(in the rows, 128 means zero)
Each row has a class, written as a number after it; each block has new classes, again numbered from 0 up.
[ 90 132 121 144 148 117 137 107 129  73 166 128 134 119 118 109  74 113
 169 163 139 141 130  78  93 131 115  82 109 127 186 167] : 7
[112 121 145 127 184  81 147 114  97 116 129 133 136  87 126 106  81 145
 125 180 120 151 159 128 102 153 130  98 114 120 105 130] : 4
[145 120 124 127 154 154 144 115 147 154 116 162 133 117 105 164 123 138
 147 140 126 129 138  99 143 114 149 164  63 101 111 127] : 4
[108 145 110 130 132 136 184 117 108 124 141 126 153 119 113 140  78  99
 120 154  75 154 146 133  81 132  98 154 108 132 143 115] : 0
[ 77 143 132 152 164 111 148 100 120  84 136 100 148 142 107 117  68 100
 196 182 114 113 139  73  97 159 106  91 120 124 169 171] : 5
[129 180  88 146 127 181 150 131 105 187 124 177  65 113  87  63  93 113
 156 225 169  82 147  90 112 141 110 112 149 102  86 150] : 9
[133 119 105 124 149 177 143 111 143 139 122 180 121 113 104 140 138 149
 142 137 175 160 106  82 150 121 148 153  54 104 136 140] : 7
[133 180  85 151 133 154 140 139 120 175 119 193  74 117 103  84  95 106
 149 237 148  92 161 107 113 134  95 110 145  90  70 146] : 4
[120 176  81 156 133 162 148 135 131 164 123 174  68 113  88  60  96 104
 149 230 173  88 155  99 131 136  93 111 142  96  92 148] : 6
[ 73 140 129 149 150 120 145 105 116  93 157 107 130 124 113 121  80 116
 194 163 140 122 129  59  78 129 126  86 104 136 176 170] : 9
[ 95 119 144 109 186  96 141 123 100 128 128 135 132  97 130 111  97 144
 101 187 145 174 161 130 109 167 123 110 116 116  95 138] : 4
[148 167  73 136 131 152 145 122 101 173 147 182  83  91  68  59  81  98
 136 221 169 122 149  90 113 134 113 124 128  96  74 159] : 0
[ 92 149 114 129 130 145 191 106 109  99 134 134 143 133 120 150  86 109
 143 152 105 150 148 124  87 155  93 133 112 149 151  99] : 3
[100 159 107 163 128 135 166 114 120 115 128 168 116 157 119 132  82 118
 170 153  75 126 122 105  82 110 104 137 103 132 114 119] : 1
[102 143 119 152 129 131 192 109 105  92 148 109 129 122 122 141  69  89
 145 157  66 151 148 131  75 129 103 118 127 145 151 106] : 2
[139 167  84 118 122 153 127 127 106 163 139 204  84 104 102  73  89 120
 126 221 140 118 156 101 114 148 115  99 146 100  64 142] : 4
[112 150  98 125 126 152 184 109 120 150 148 142 134 129 105 118  84 115
 159 170  85 143 137 108  91 114 104 149  97 128 132 112] : 0
[147 109 132 125 153 163 148 111 137 145 121 146 118 117  98 150 120 121
 158 132 149 144 126 101 145 134 154 142  85 103 117 133] : 2
[101 154  98 127 122 151 193 116 119 143 137 139 141 143 111 136  93 110
 169 167  80 150 129 105  97 124 100 142  97 125 138 122] : 0
[134 164  87 133 131 152 152 133 100 182 131 193  85 114  96  74  90  85
 110 209 149 133 154 128 108 159 101 122 167  97  55 148] : 0
[121 119 110 116 148 181 136 107 159 141 103 144 132 118  92 157 143 141
 145 155 186 132 107  65 155 135 144 170  67 112 128 145] : 5
[118 157  92 131 123 163 154 138 123 166 122 181  83 126 105  84 102  97
 103 201 147 129 154 130 134 166 101 114 164 106  67 134] : 6
[114 119 112 104 153 181 128 103 151 139 115 136 137 107  96 145 149 145
 148 155 193 144 116  61 153 132 144 170  57 110 140 143] : 5
[ 87 117 143 117 184  99 155 104  99 124 122 142 124 113 117 112 100 144
 120 159 164 171 146 122 118 180 120  98 124 136 103 126] : 3
[ 98 145 129 153 143  94 149 116 118  79 150 114 139 142 105 114  55 102
 212 176 116 113 132  77  86 135 115  94  95 128 161 173] : 1
[155 160  81 124 117 159 134 128 103 154 147 175  77 101  89  66  94  95
 144 219 162 127 150 108 116 145 119  95 146 109  72 148] : 2
[120 148 106 122 112 107 142 119 108  81 156 140 144 127  98 109  65 107
 187 171 106 127 129  74  93 137 125  76  99 134 150 163] : 1
[ 83 143 114 136 146 117 134 102 122  80 137 113 152 125  98 119  83 101
 171 178 124 120 134  59 102 151 115  80 108 131 181 170] : 5
[ 89 116 138 134 189  94 157 105  77 128 141 130 130  92 106  80  78 139
 118 170 146 171 146 129 101 178 130  78 119 124  95 129] : 8
[108 142 113 135 116 136 186 110 102  98 147 120 132 126 122 138  73  99
 139 154  61 159 142 130  80 134 107 110 128 146 145 102] : 2
[ 91 112 144 132 182  99 157 104  80 128 140 130 134  96 101  84  78 139
 124 165 138 171 141 118 108 185 135  79 118 120 101 134] : 8
[ 72 141 121 134 144 101 143 110 120  73 158 133 139 125 130 135  68 120
 173 176 111 143 135  74  80 136 113  70 113 131 159 162] : 4
[ 93 150 113 146 140 155 168 105 135 121 117 117 143 139 108 136  89 113
 161 180  88 107 136  98 104 133  97 147 106 135 157 124] : 5
[143 121 127 118 148 163 147 123 145 152 116 163 124 132  97 148 122 134
 160 136 153 129 119  94 147 125 150 178  66 104 101 134] : 1
[ 93 158 108 141 123 125 199 116 103  97 135 135 137 126 131 152  65 114
 126 169  50 146 150 129  74 129  94 118 115 142 147  97] : 4
[113 172  84 128 149 165 140 114  98 155 122 184  85 106  95  57  89 110
 128 233 171 114 151 101 115 169 101 106 157 105  75 143] : 5
[127 180  91 150 130 177 146 136 104 188 118 186  65 125  95  67 102 111
 148 220 164  83 145 100 112 143 107 112 160 104  74 150] : 9
[ 98 121 146 112 182 118 150 113  83 144 130 130 120  94 116  89  96 152
 108 169 158 160 144 117 106 172 141 110 127 129  96 136] : 9
[114 147 105 127 108 156 183 109 113 122 144 139 124 139 123 128  84 111
 182 165  62 145 128 112  92 133 111 107 124 138 132 102] : 2
[ 96 114 138 121 176  93 160 111 106 112 131 119 132  87 118  89  93 142
 113 171 142 167 150 127 121 163 130 101 114 130 116 124] : 6
[ 90 116 145 107 201 115 138 107  99 127 127 118 141  96 116  90  99 127
  93 188 156 164 165 129 117 184 122 130 132 125 100 139] : 5
[106 156  98 149 143 167 149 132 104 185 131 182  83 119  98  77  97  92
 115 209 167 127 160 135 111 172  96 106 156  96  64 138] : 8
[137 172  82 118 119 149 137 130  90 156 137 197  81 112  88  52  78 121
 148 222 159 125 140  94 112 156 113 101 135 104  57 150] : 1
[148 159  84 127 120 159 135 126 102 158 142 179  70 108  89  65  93 100
 150 220 167 130 142  98 122 151 120  90 150 105  66 155] : 2
[ 88 138 130 141 143 105 158 105 121  74 140 118 147 143 108 139  78 103
 202 158 135 126 134  79 100 162 108  78 110 139 176 161] : 3
[104 115 122 120 148 168 161 116 154 134 111 146 132 128 106 157 146 145
 157 130 156 157 105  75 168 138 147 158  62 108 133 137] : 6
[114 115 115 119 141 171 152 119 164 137 110 136 131 114 101 154 150 145
 151 139 179 149 113  76 165 124 144 166  48 106 146 137] : 6
[ 79 141 128 147 149  97 139 109 124  78 155 133 134 120 126 126  65 119
 171 179 108 125 144  81  78 125 109  79 114 127 167 160] : 4
[111 167  88 127 151 161 131 110  98 154 125 185  85 109  99  54  88 108
 125 228 175 117 148 100 112 176 106 112 157 106  70 145] : 5
[109 152 118 139 121 138 167 121 123 125 124 145 142 140 135 145  89 123
 162 171  55 124 146 121  89 132 100 127 109 122 135 112] : 4
[ 96 140 125 140 147 101 164 115 115  94 150 102 157 130 103 128  63  93
 202 172 123 133 130  80  91 147 111  97  99 119 171 183] : 0
[ 71 143 113 148 137 111 178 114 143  68 157  88 137 127  93 124  72 104
 184 180 119 125 132  58 115 118 108  90  95 142 195 165] : 6
[105 118 138 113 187 103 138  98  91 119 125 128 140  92 110  83  88 138
 115 184 143 155 151 118 114 179 132 104 127 127 103 137] : 5
[147 156  92 128 115 163 143 134 107 169 134 181  76 119 102  78  95  84
 127 208 135 130 158 132 115 159 108  92 181 105  58 135] : 2
[ 60 142 117 149 146 108 158 111 134  69 152 110 134 128 113 119  74 119
 181 169 127 136 126  69 102 131 106  80 106 135 177 164] : 6
[139 153 101 139 124 155 137 133 104 168 132 177  76 121 110  82  99  83
 131 204 134 133 157 134 113 163 108  97 183 104  52 140] : 2
[152 165  76 124 128 169 140 130 108 148 143 193  84  99  88  58  89 115
 116 209 174 125 145 109 126 143 113 108 134 102 101 146] : 7
[118 167  89 126 146 158 136 114  96 150 124 182  92 108  96  57  87 106
 124 224 161 115 152 103 115 175 106 104 160 107  80 146] : 5
[131 163  96 124 124 157 137 139 105 179 132 200  77 129 107  69  94  94
 126 219 155 125 159 126 116 160 104 123 157 103  43 142] : 1
[104 116 141 118 193  97 142  95  89 101 123 120 147  79 107  90  80 135
 118 179 145 150 146 108 110 184 136  97 119 130 120 138] : 5
[ 89 120 146 130 186 102 156 104  82 137 127 123 114  95 115  94  91 152
 122 168 158 157 133 105 104 162 146 101 114 135 106 139] : 9
[124 114 139 118 162  91 153 112  83 107 135 126 128  92 117  99  81 129
 135 167 122 175 138 128 105 173 140  70 137 131  96 133] : 2
[ 66 143 119 142 148 112 146 102 122  75 150 132 131 137 112 131  88 112
 188 164 156 139 134  67  95 148 101  79 111 140 170 164] : 3
[139 160  91 133 129 153 137 123  97 152 144 166  80  98  93  66  88  98
 162 215 154 127 151  98 115 152 117  86 146 101  80 149] : 2
[ 79 139 129 158 143 105 181 113 132  74 142  93 140 132 103 125  59 107
 190 169 106 121 131  80 110 144 109  89 107 131 181 158] : 6
[106 140 110 140 133 125 135 114 122  81 153 145 138 127 113 117  84 101
 174 154 130 136 123  75 103 145 122  67 112 118 177 169] : 7

Next block: new classes, numbered from 0 again.
[120 123 136 103 143 127 128 136 111 141 124 151 122 115 111 165 133 140
 124 129 149 172 138 122 143 131  98 124 130 164 119  83] : 2
[115 204 105 149 134  92  99 116  95  55 152  90 122 106 162  94  95 115
 116 152 123 111 117  85 138 160 129 141 172 144 118 132] : 0
[123 123 138  96 131 134 144 135 106 133 128 158 125 122 114 159 123 141
 131 114 150 169 132 112 143 129 102 126 130 147 129 105] : 5
[126 150 151 132 148 131 140 121 128 145 148 138 114 128 140 149 148 109
 129 135 159 111 115 121 134 139 129 143 137 140 149 115] : 4
[132 148 151 123 163 129 135 118 115 135 142 150 110 136 138 148 132 113
 145 116 164 110 104 130 133 143 125 150 138 137 137 118] : 5
[131 147 146 134 153 133 132 119 107 125 145 135 113 136 137 153 129 109
 149 116 169 109  96 136 130 143 122 154 141 140 137 119] : 5
[104 157 135 130 112 140 128 146 129 120 137 146 140 113 163  96 162 145
 157  98 139 139 156 122 138 122 112 146 142 131 113 143] : 7
[101 145 125 120 120 142 136 144 122 119 130 151 161 124 149 123 164 151
 164 109 137 155 162 145 162 134 136 145 130 141  95 124] : 2
[123 106 119 127 103  98 105 114 135 140 123 104 139 150 145  99 161 106
 138 125 146 127 127 136 137 144 138 139 118  99 127 144] : 9
[106 142 131  99 114 150 141 145 124 106 130 160 134 120 139 133 139 142
 165  95 149 134 152 116 131 135 120 142 155 115 124 139] : 5
[122 130 142 133 125 115 126 113 130 148 139 118 115 144 137 156 151 108
 128 138 158 113 100 139 138 138 123 159 138 131 148 127] : 9
[126 148 144 137 144 137 137 118 124 144 147 136 118 130 142 137 146 107
 136 137 159 115 110 115 139 138 126 140 126 140 146 114] : 4
[105 124 128 108 130 134 132 131 114 126 132 144 116 114 123 146 133 144
 126 130 143 178 135 112 156 128 102 128 142 149 133 111] : 0
[138 109 105 136 126 158  88 113  91 115 140 120 143 144 117 103 118 109
 148 103  93 126  92 120  85 170 139  93 133 108 122 150] : 5
[132 103  91 132 135 124 102 111  87  86 133 133 131 159 130 107  95  88
 137  95 110 126  82  86 124 182 114 114 142 136 136 126] : 6
[108  81 100 123 113 122 107 144 142 123 137 108 150  97 162 109 151 129
 142  98  91 140 167  88 105 135  97 148 119 100 142 145] : 6
[108  89 113  74 133 123  89 116 158  91 137 141 165 101 153  72 146 148
 202  95 119  89 117  19 127 147 110 122 143 122 144  99] : 8
[147 108 103 111 151 123 108 156  88 141 116  89 129 182 173 131 126  95
 137  99  90 125 111 161 138 160 176 136 129 108 105 132] : 6
[110 139 147 131 157 127 127 111 131 135 149 140 115 131 143 151 148 111
 132 128 160 115 108 130 145 141 126 152 145 146 146 132] : 0
[108 140 129 119 103 121 165 140 109 120 126 139 135 124 146 111 152 150
 160 107 161 169 144 162 171 120 147 154 161 127 117 131] : 1
[123 137 135 126 136 113 116 110 137 142 142 116 109 150 133 153 150 101
 131 133 157  98 105 125 128 142 122 152 135 138 149 123] : 9
[139  82 109 112 146 104 107 130  95 117 127 100 150 137 120 133 139 117
 156 108  93 109 107 111 112 157 139 131 117 154 131 135] : 2
[120 121 132 103 140 127 134 136 112 136 124 150 125 117 107 160 136 140
 131 125 147 165 137 118 143 130 102 127 127 168 123  90] : 2
[ 94 136 117 115 109 140 127 145 135 116 131 129 140 108 157 102 155 160
 157 104 138 136 140 115 139 118 131 143 154 122 116 119] : 8
[117 120 166  87 131  88 123 146 125 122 150 139 163 130 163  91 152 129
 154 100  85 117 147 105 134 154 159 139 160 111 132 146] : 1
[110 145 138 144 109 138 134 144 117 124 131 145 143 124 169 102 151 129
 152 100 147 130 141 140 143 119 118 153 135 127 113 148] : 7
[112 145 141 139 155 132 121 111 136 127 149 134 120 132 150 144 144 115
 131 141 148 112 103 122 143 145 125 150 146 137 146 142] : 0
[127 136 142 129 153 121 127 113 130 138 147 117 127 139 150 164 138  98
 129 120 152 111  97 137 141 146 119 160 128 137 142 120] : 6
[141 121 103 141 125 147  75 133 160 138 116  98 149 155 162  95 126 109
 137 150 118 106 158 112 121 100 134 100  51 110  97 111] : 3
[108 119 139  77 123 135 106 152  94 122 144 149 151 110 162 121 125 121
 155  77 114 112 132  99 130 153 155 124 170 134 115  97] : 3
[127  90 116 126 126  99 106 108 134 158 135 110 170 121 136  77 171 147
 127  93 123 121  92 116 127 119 176 127 126 139 125 141] : 8
[119 132 136 110 141 127 144 136 100 138 125 150 118 112 110 161 128 135
 134 130 151 173 135 135 150 137 106 130 134 164 121  82] : 2
[104 150 142 135 132 127 129 118 128 135 146 123 123 121 150 137 137 106
 131 134 160 108  92 118 126 142 122 147 146 139 147 118] : 8
[150 111 121 143 136 128 103 102  95 124 122  68 150 151 143 125 137 124
 149 116  81 123  96 194 140 133 127 129  58  96  87 149] : 6
[133  85 130 107 128 152 130 135 117 107 136 144 164 123 146 127 119 129
 209 100 112  99 112 104 132 148 138 144 141 107 143 119] : 5
[135 109 116 107 112  80 102 129 157 114 114 128 178 138 181  82 111 109
 136 157  85  99 152  64 155 152 150 128 118  86 131 132] : 9
[120 117 121  99 134 123 135 131 109 138 134 123 121 121 122 165 130 126
 125 104 144 171 129 125 146 136 100 135 129 153 131  92] : 6
[134 138 163 124 125 126 117 166  86 169 120  79 113 103 150 125 157 139
 138 148  89 155 147 201 120 114 128 149  97  91  95 127] : 2
[ 96 128 132  99  92 127 135 141 133 129 134 133 142 133 140 140 173 147
 158  94 145 139 163 145 153 122 133 157 146 126 117 130] : 9
[109 136 134  70 130 132 140 140  94 109 120 178 107 126 120  80 120 125
 166  80  99 113 135 108 137 149 160 114 165 116 132 150] : 0
[ 93 137 119 118 101 142 133 134 127 113 127 145 144 116 147 108 144 151
 143 105 144 142 131 117 144 123 127 132 152 128 115 125] : 8
[128 148 146 144 144 126 127 123 122 145 142 127 124 128 156 136 145 104
 136 127 161 112  98 130 130 140 115 152 140 144 141 133] : 7
[115 116 128 103 116 119 147 135 108 139 128 141 125 125 116 144 133 132
 124 116 153 187 145 128 148 121 114 121 138 155 130 102] : 1
[103 146 131 115 134 136 126 137 131 110 135 161 150 115 143 127 159 153
 163  97 139 129 164 132 147 129 128 145 144 144 100 116] : 2
[142 135  82  70 104 149  90 117 181 144 108 102 118 115 113  72 160 156
 187 124 137  98 152  97 112 101 157 104 127  88 123 108] : 9
[119 124 131 103 142 128 137 136 110 139 122 151 119 115 109 165 135 139
 128 129 148 170 138 122 145 130  99 128 127 166 124  89] : 2
[112 178 119 117 105 140 123 132 113 110 133 138 145 101 188  42 147 145
 174 135 141 141 121  86 166 118 136 147 149 112 115 130] : 1
[128 124 138  98 132 131 144 134  99 128 125 155 110 126 103 154 113 134
 134 117 155 170 126 114 140 130  97 122 128 148 131  98] : 5
[150 146 154 121 132  82 148 132 113 116 120 106 122 102 149  79 120 128
 181 128 138  96 134 150 147 122 153 165 118  84 127 127] : 5
[120 124 126 108 144 129 134 137 106 138 121 152 119 115 113 155 132 139
 128 128 144 169 140 118 145 129 100 127 125 167 121  89] : 2
[117 123 126 102 125 123 143 133 112 142 129 143 127 124 128 144 131 134
 120 126 147 181 138 118 150 126 115 120 141 152 130 103] : 1
[133 164 132  85 106 142  73 158  79 106 132  88 126 133 150  85  83 106
 147 134  93 105  88  83 106 145 144  96 162 115 108  82] : 8
[105 123 125 111 123 123 137 133 110 138 132 135 122 113 121 135 125 136
 121 119 143 169 122 108 142 129 109 120 138 157 131  86] : 8
[120 118 128  98 131 119 142 133 114 144 128 144 122 126 119 149 134 139
 116 119 149 183 140 122 148 122 118 120 146 157 130 100] : 1
[105 133 128 119 131 138 133 141 128 119 131 154 155 122 149 124 167 154
 162 110 128 143 153 130 153 134 128 151 132 140 108 133] : 2
[110 123 121  98 113 122 135 132 112 146 126 130 105 124 117 155 144 137
 125 127 144 171 135 116 146 127  97 137 134 147 135 101] : 9
[117 121 134 102 120 110 148 137 108 139 130 136 125 117 125 145 130 133
 125 124 153 183 142 126 152 125 116 128 146 150 134  98] : 1
[111 142 118  96 144 145  77 133  83  97 148 103 110 139 171 116 134  90
 178  93 142  93 105 116 122 170 140 137 172 123 116 114] : 0
[123 157 145 133 163 130 128 116 128 137 143 141 124 123 140 147 146 112
 147 137 155 104 112 135 135 146 128 151 132 151 131 112] : 2
[142  94  96 103 132 141 136 140  84 124 122 148 158 160 125 123  97 116
 168 105 115 170 115 117 159 170 166 101 138 140 120  96] : 5
[120 121 130 113 134 129 126 140 111 143 132 132 122 114 139 145 140 129
 136 110 153 161 132 112 135 129  89 132 133 157 129 103] : 7
[ 96 122 113 103  96 140 136 145 130 122 128 150 131 142 128 129 163 150
 154  86 127 138 165 128 140 119 132 145 148 134 121 137] : 9
[133 116 123 137 120 158 131 135  98 139 124 127 123 119 169 108 127 134
 173 135 150 157  97 172 155 142 152 142 186  82 122 100] : 1
[128 132  98 142 101 146 117 152  97 126 128  80 145 158 150 104 136 132
 141 150  93 207 113 136 158 150 118 127 106 114 112 132] : 6
